Each row has a name. After each piece below comes the name of the row it's from, unless a question asks for something else. Each question is about the rows just above it. Places in a row count from 0.

[189 181 127  90 144 129 133  48 121 114  85 167]  fufe
[121  48 133  90 181 129 144 127 167  84 189 114]  Dun
[189 181 127  90 144 129 133  48 121 114  85 106]  Peg
[105 144 116 141  93 131 145 143 132 133 129 159]  fal
Changed Peg: [189 181 127  90 144 129 132  48 121 114  85 106]. Place and old value:	6, [133]
Changed Peg: [189 181 127  90 145 129 133  48 121 114  85 106]. Place and old value:	4, [144]
Shuffled fufe with one entry gone: [ 90 129 121 114  48 127 144 181 133 189 167], missing	[85]
Where does [189 181 127  90 144 129 133  48 121 114  85 166] differ from fufe, and what was there?	11, [167]
Which row holds these entries in another order? [167  85 114 121  48 133 129 144  90 127 181 189]	fufe
Where does [121  48 132  90 181 129 144 127 167  84 189 114] differ from Dun, and what was there?	2, [133]

[123 145 113 168 123 145 153 208 146 131 110 121 100 143 128] : nor
[123 208 145 131 128 100 153 123 147 121 110 168 143 113 145] : robam
[147 100 153 145 123 128 113 121 145 168 208 123 134 134 152] : zaf
One entry of robam was changed: [124 208 145 131 128 100 153 123 147 121 110 168 143 113 145]. Where, and from what?	0, [123]
Where does [123 208 145 131 128 100 153 124 147 121 110 168 143 113 145] differ from robam, and what was there?	7, [123]
One entry of nor was changed: [123 145 113 168 123 145 153 208 146 131 110 122 100 143 128]. Where, and from what?	11, [121]
Which row holds these entries in another order? [128 143 100 121 110 131 146 208 153 145 123 168 113 145 123]	nor
Where does [147 100 153 145 123 128 113 121 145 167 208 123 134 134 152] differ from zaf, and what was there?	9, [168]
Put [100 110 113 121 123 123 128 131 143 145 145 147 153 168 208] back in order: which row is it?	robam

[128 158 135 182 151 142 131 141 137  56]  mone
[128 137 162 173 121 119 129 112 124 144]  subi
[128 130 148 140  85 122 130 100 123 173]  Parez
[128 142 119 134  99 147 135 121 129 102]  sata
[128 138 119 140 134 149 135 138 122 139]  venav
Where does [128 130 148 140  84 122 130 100 123 173] differ from Parez, and what was there?	4, [85]
Where does [128 142 119 134  99 147 135 122 129 102] differ from sata, and what was there?	7, [121]
Shuffled subi with one entry gone: [137 124 119 144 162 112 121 173 128], missing	[129]

[128 110 159 132 129  98 121 103 121 202 150 163 121  76] : zagof
[128 110 159 132 129  98 121 111 121 202 150 163 121  76] : Ravek
[128 131 141 161 185 124 126 151 125  85 104 110 127  97] : Dil
[128 115 133 125 129 136 136 127 102 116 166  65 127 146] : vaz
Where does [128 115 133 125 129 136 136 127 102 116 165  65 127 146] differ from vaz, and what was there?	10, [166]
[146 127  65 166 116 102 127 136 136 129 125 133 115 128] is which row reordered?	vaz

[124 116 156 112  95 117] : fef
[127 137 124 129 156 132] : Pov
[138 154 102 190 162 114] : pugat
[104 136 159  75 130 148] : Pebep
[112 129 164  94  85 130] : guziz
[129 128  97 131 158 148] : Vena
[144 110 111 129 111 125] : mebu
[144 111 111 129 111 125] : zabe
[127 161 109 165 177 129] : Saf
[126 131 104 131 145 146] : Zozi
[131 106 107 152 133 131] : kel
Put [ 75 104 130 136 148 159] back in order: which row is it?	Pebep
Shuffled kel with one entry gone: [133 106 131 131 152], missing	[107]

[ 69 155 159  90 103 173  84 104 186  90 135  94 139 190 126 103  86 120
 158 177  93 164 100 182 187  67 189 141 117 139 131 188 160 142 139 180
 166 161 180] : buven
[119 147 102 155 156 190 186 120 178 122  91  93 191 190 175  81 168 182
 125 147 112 106  68 172 122  88 113 129 116 134 101  79 137 103 122 126
  85 169  83] : Vig
[159  88 135 141 110 115 141  89  68 184  90 129 190 170 116 143 150 122
 190 175  97 116 186 119 129 100  93 117 124 145  69 135 183 171  91  72
 116 152  75] : bami
[160 159 103 166  84  93  86 187 180 119 180  69 188 142 186 189 139 117
 177 164 135  90  90 173 103 131 141 100 182 139  94 155 190 126 161 104
  67 158 139] : sobi
Which row holds these entries in another order? [180 166 161 180  69 155 159  90 103 173  84 104 186  90 135  94 139 190
 126 103  86 120 158 177  93 164 100 182 187  67 189 141 117 139 131 188
 160 142 139]	buven
Where does [ 69 155 159  90 103 173  84 104 186  91 135  94 139 190 126 103  86 120
 158 177  93 164 100 182 187  67 189 141 117 139 131 188 160 142 139 180
 166 161 180] differ from buven, and what was there?	9, [90]
Which entry of sobi is missing from [ 86 139 187 141  90 161 131 173  94 190 119 135 186 155 104 180 180  90
  93 166 139 159 103 126  69 142 103 189 182  67 188  84 100 177 164 158
 139 160]?	[117]
Put [180  69 155 159  90 103 173  84 104 186  90 135  94 139 190 126 103  86
 120 158 177  93 164 100 182 187  67 189 141 117 139 131 188 160 142 139
 180 166 161] back in order: which row is it?	buven
Changed Vig: [119 147 102 155 156 190 186 120 178 122  91  93 191 190 175  81 168 182
 125 147 112 106  68 172 122  88 113 129 116 134 100  79 137 103 122 126
  85 169  83]. Place and old value:	30, [101]

[144 131 119 128 136 136 149  90 164 105 111 167] : Kuv
[130 139 144 139 137 151 146 115 135  96 154 106] : Nilo
[130 149 119 136 136  90 128 167 111 105 144 164] : gebut
Which row holds these entries in another order? [167 111 105 164  90 149 136 136 128 119 131 144]	Kuv
One entry of Nilo was changed: [130 139 144 139 137 151 146 114 135  96 154 106]. Where, and from what?	7, [115]

[157 115 185  87 120] : lik
[ 49 138  59 177 123] : puzik
[ 97 131  81 157 122] : nar
[185  86 157 115 120] : guv
[ 87 115 141  92 114] : bev
[134 126  89 145 119] : pefe
[120  92 138 101  74] : vuzad
[108 115 104 127 104] : mov
One entry of bev was changed: [ 87 115 141  92 115]. Where, and from what?	4, [114]
Which row holds these entries in another order? [185  87 120 157 115]	lik

